Below are the code and all the weights of a small trained network. Each question names an input and a class and asks about switching units off, where a switched-off unit gives its printed mean instead of its output.

import numpy as np


def w(rows, s, z=0):
    codes = np.array(rows[::2]) - 128.0
    scale = np.full(codes.shape[1], s)
    scale[-1] = z or s
    return codes * scale


def norm(h):
    return h / np.sqrt((h * h).mean(-1, keepdims=True) + 1e-5)


def f(y):
    return np.maximum(y, 0)


def log_softmax(a):
    a = a - a.max(-1, keepdims=True)
    return a - np.log(np.exp(a).sum(-1, keepdims=True))


def net(x, mask):
    res = np.array(x, float).reshape(1, 4) / 4 @ E
    u = 0
    for l in range(2):
        y = f(norm(res) @ A[l][:, :-1].T + A[l][:, -1])
        res = res + np.where(mask[u : u + 15], y, B[l][:, -1]) @ B[l][:, :-1]
        u += 15
    return log_softmax(norm(res)[-1] @ U[:, :-1].T + U[:, -1])


A, B = {}, {}
E = w([
[199,8,110,125,118,112,165,146,65],'x0',
[232,186,95,124,71,65,50,181,112],'x1',
[134,126,129,124,136,133,120,120,128],'x2',
[140,188,125,134,95,242,167,126,28],'x3',
],0.012)
A[0] = w([
[98,62,107,88,161,83,125,123,233,170],'0.n1',
[159,164,134,116,129,113,141,112,100,55],'0.n2',
[130,162,69,147,90,128,105,121,54,60],'0.n3',
[40,181,137,145,125,163,118,108,186,158],'0.n4',
[97,199,130,150,159,108,118,121,135,167],'0.n5',
[124,157,130,132,120,199,168,129,73,94],'0.n6',
[179,194,98,114,120,166,125,170,97,26],'0.n7',
[103,150,131,138,126,101,143,156,198,9],'0.n8',
[140,61,130,172,137,138,138,132,154,2],'0.n9',
[141,140,146,165,118,141,152,150,158,93],'0.n10',
[140,115,106,143,131,31,53,160,168,120],'0.n11',
[153,229,81,124,71,128,56,178,184,89],'0.n12',
[138,3,112,131,134,142,166,168,85,103],'0.n13',
[107,124,84,113,111,136,144,136,159,79],'0.n14',
[194,80,84,118,73,89,128,144,87,53],'0.n15',
],0.012,0.008)
B[0] = w([
[128,158,199,207,115,89,81,149,11,251],'0.n1',
[121,135,157,148,117,142,152,155,126,137],'0.n2',
[117,153,177,174,114,138,119,159,107,171],'0.n3',
[143,105,89,120,159,153,70,232,121,220],'0.n4',
[117,169,170,151,138,138,108,83,152,194],'0.n5',
[119,127,53,55,157,126,169,106,208,210],'0.n6',
[141,159,184,134,106,142,125,158,43,175],'0.n7',
[172,115,195,134,148,157,107,103,150,145],'0.n8',
[77,115,108,110,146,60,140,137,114,146],'0.n9',
[170,104,118,103,135,129,93,119,111,129],'0.n10',
[149,106,76,41,204,135,192,100,225,224],'0.n11',
[113,143,169,89,83,85,208,23,100,230],'0.n12',
[103,168,137,127,59,61,166,36,122,247],'0.n13',
[129,133,128,138,140,138,104,109,136,129],'0.n14',
[161,91,110,160,167,177,57,207,157,190],'0.n15',
],0.011)
A[1] = w([
[132,170,128,131,117,129,104,125,185,82],'1.n1',
[160,125,91,162,71,137,107,210,103,44],'1.n2',
[113,10,106,135,120,74,101,141,142,79],'1.n3',
[160,51,54,117,158,111,81,198,215,84],'1.n4',
[120,74,77,68,102,198,185,43,130,57],'1.n5',
[197,74,131,104,138,145,117,216,116,145],'1.n6',
[217,61,91,117,124,143,154,239,119,164],'1.n7',
[88,92,176,212,108,108,76,126,124,95],'1.n8',
[147,166,70,111,152,201,85,179,214,2],'1.n9',
[122,135,177,161,224,180,44,251,124,28],'1.n10',
[150,142,121,97,27,184,131,102,71,138],'1.n11',
[161,143,104,179,72,163,54,233,63,21],'1.n12',
[75,136,169,141,93,85,91,93,186,109],'1.n13',
[120,122,158,105,143,114,74,132,141,107],'1.n14',
[73,137,61,99,184,184,126,251,151,56],'1.n15',
],0.012,0.0059)
B[1] = w([
[113,64,123,147,86,104,134,112,129,151],'1.n1',
[113,108,179,151,188,143,78,148,146,161],'1.n2',
[115,147,80,64,131,166,164,164,88,185],'1.n3',
[76,195,53,63,56,156,201,137,137,183],'1.n4',
[119,117,78,177,73,97,94,123,235,234],'1.n5',
[124,126,82,170,197,133,134,177,116,191],'1.n6',
[146,88,64,176,204,146,83,219,162,209],'1.n7',
[193,108,137,155,118,150,162,177,64,206],'1.n8',
[130,114,88,12,141,136,118,91,63,169],'1.n9',
[167,136,110,197,120,207,86,174,197,220],'1.n10',
[85,123,146,221,94,154,100,152,125,255],'1.n11',
[136,124,218,198,153,138,71,138,135,189],'1.n12',
[165,58,161,125,167,133,132,144,96,200],'1.n13',
[110,99,122,167,70,127,124,145,173,166],'1.n14',
[106,87,149,32,162,149,54,54,80,190],'1.n15',
],0.011,0.0077)
U = w([
[154,113,168,214,171,179,55,212,121,252],'0',
[123,66,170,148,115,42,184,121,6,102],'1',
[77,132,86,8,143,210,69,94,126,99],'2',
[73,102,41,171,30,129,176,80,192,80],'3',
[167,136,190,50,157,59,151,49,230,83],'4',
[158,114,13,80,170,113,163,194,168,107],'5',
[126,231,205,128,23,155,146,116,60,39],'6',
],0.022,0.0025)

Each question gives the input, the list of numbers given to net, and the class t.
The units are the neurons (one row each of A and B). Each row of codes is followed by its name. A weight is (code - 128) times the scale printed after its matrix; where a second scale follows, it is the last column's (A, B and U).
mask holds one flag per neuron, layer by layer. A switched-off neuron (its flag False) gives its mean, the last column of its row in B, instead of its output. The means were averaged over made-up inputs and are rounded, as every weight is.
A unit's drop is (log p(t) with every unit on - log p(t) with that unit switched off) / (log p(t) with every unit on - log p(t) with every unit switched off).
The circuit of an input: a set's keep is (log p(t) with only the set's units on - log p(t) with every unit switched off) / (log p(t) with every unit on - log p(t) with every unit switched off). Starting from the 12 units with the biggest drops (on a tie, the unit counted first), units are removed one at a time, each time the one whose removal leaves the highest keep (on an exact tie, the one counted first), for as long as the keep stays at least 0.8.
circuit, biggest first: the units of the circuit, biggest drop first
unit that matters most: the unit with the biggest drop
top k neurons: the k neurons with the biggest drops, biggest first
k most important neurons of layer l: the k neurons of layer l with the biggest drops, biggest first
drop of u: that unit's drop, to one decimal
input [2,-1,2,-6], class 1: unit that matters most -> 0.n1
input [8,1,3,-8], class 5: top 2 neurons -> (0.n11; 0.n15)
input [8,-7,-2,1], class 3: top 2 neurons -> (1.n5; 0.n1)
input [8,1,7,6], class 0: 2 most important neurons of layer 0 -> (0.n15; 0.n12)
input [-5,1,-7,-5], class 4: top 2 neurons -> (0.n11; 0.n12)
input [0,-3,3,7], class 2: top 3 neurons -> (0.n12; 0.n6; 0.n13)
input [7,1,-3,4], class 0: 3 most important neurons of layer 0 -> (0.n15; 0.n12; 0.n11)
input [0,-4,-3,2], class 2: top 3 neurons -> (0.n12; 0.n4; 1.n15)
input [-4,1,-4,2], class 6: top 2 neurons -> (0.n12; 0.n11)
input [6,8,-1,0], class 5: top 2 neurons -> (0.n1; 0.n11)
input [-6,0,-1,-6], class 0: top 3 neurons -> (0.n1; 0.n4; 0.n13)
input [0,3,-6,4], class 6: 2 most important neurons of layer 0 -> (0.n12; 0.n4)
input [4,0,-4,3], class 3: 2 most important neurons of layer 0 -> (0.n13; 0.n1)
input [-2,2,4,2], class 6: most important neuron of layer 0 -> (0.n12)
input [1,8,7,-5], class 5: top 2 neurons -> (0.n13; 0.n15)
input [1,8,3,-5], class 5: top 2 neurons -> (0.n13; 0.n15)
input [3,7,-3,0], class 5: 2 most important neurons of layer 0 -> (0.n11; 0.n1)
input [-1,7,3,-8], class 4: top 3 neurons -> (0.n11; 0.n12; 0.n4)
input [-1,5,6,-4], class 4: top 2 neurons -> (0.n11; 0.n12)
input [-6,-2,8,-6], class 0: circuit, biggest first -> (0.n1)
input [-5,7,-2,1], class 6: 3 most important neurons of layer 0 -> (0.n7; 0.n6; 0.n3)
input [-2,-1,2,5], class 2: top 2 neurons -> (0.n6; 0.n1)
input [-8,-5,7,-1], class 0: 2 most important neurons of layer 0 -> (0.n11; 0.n6)
input [-5,8,-3,0], class 4: 2 most important neurons of layer 0 -> (0.n11; 0.n1)
input [4,-1,1,-5], class 1: drop of 1.n10 -> 0.0
input [-3,-4,5,-6], class 0: drop of 0.n1 -> 3.1
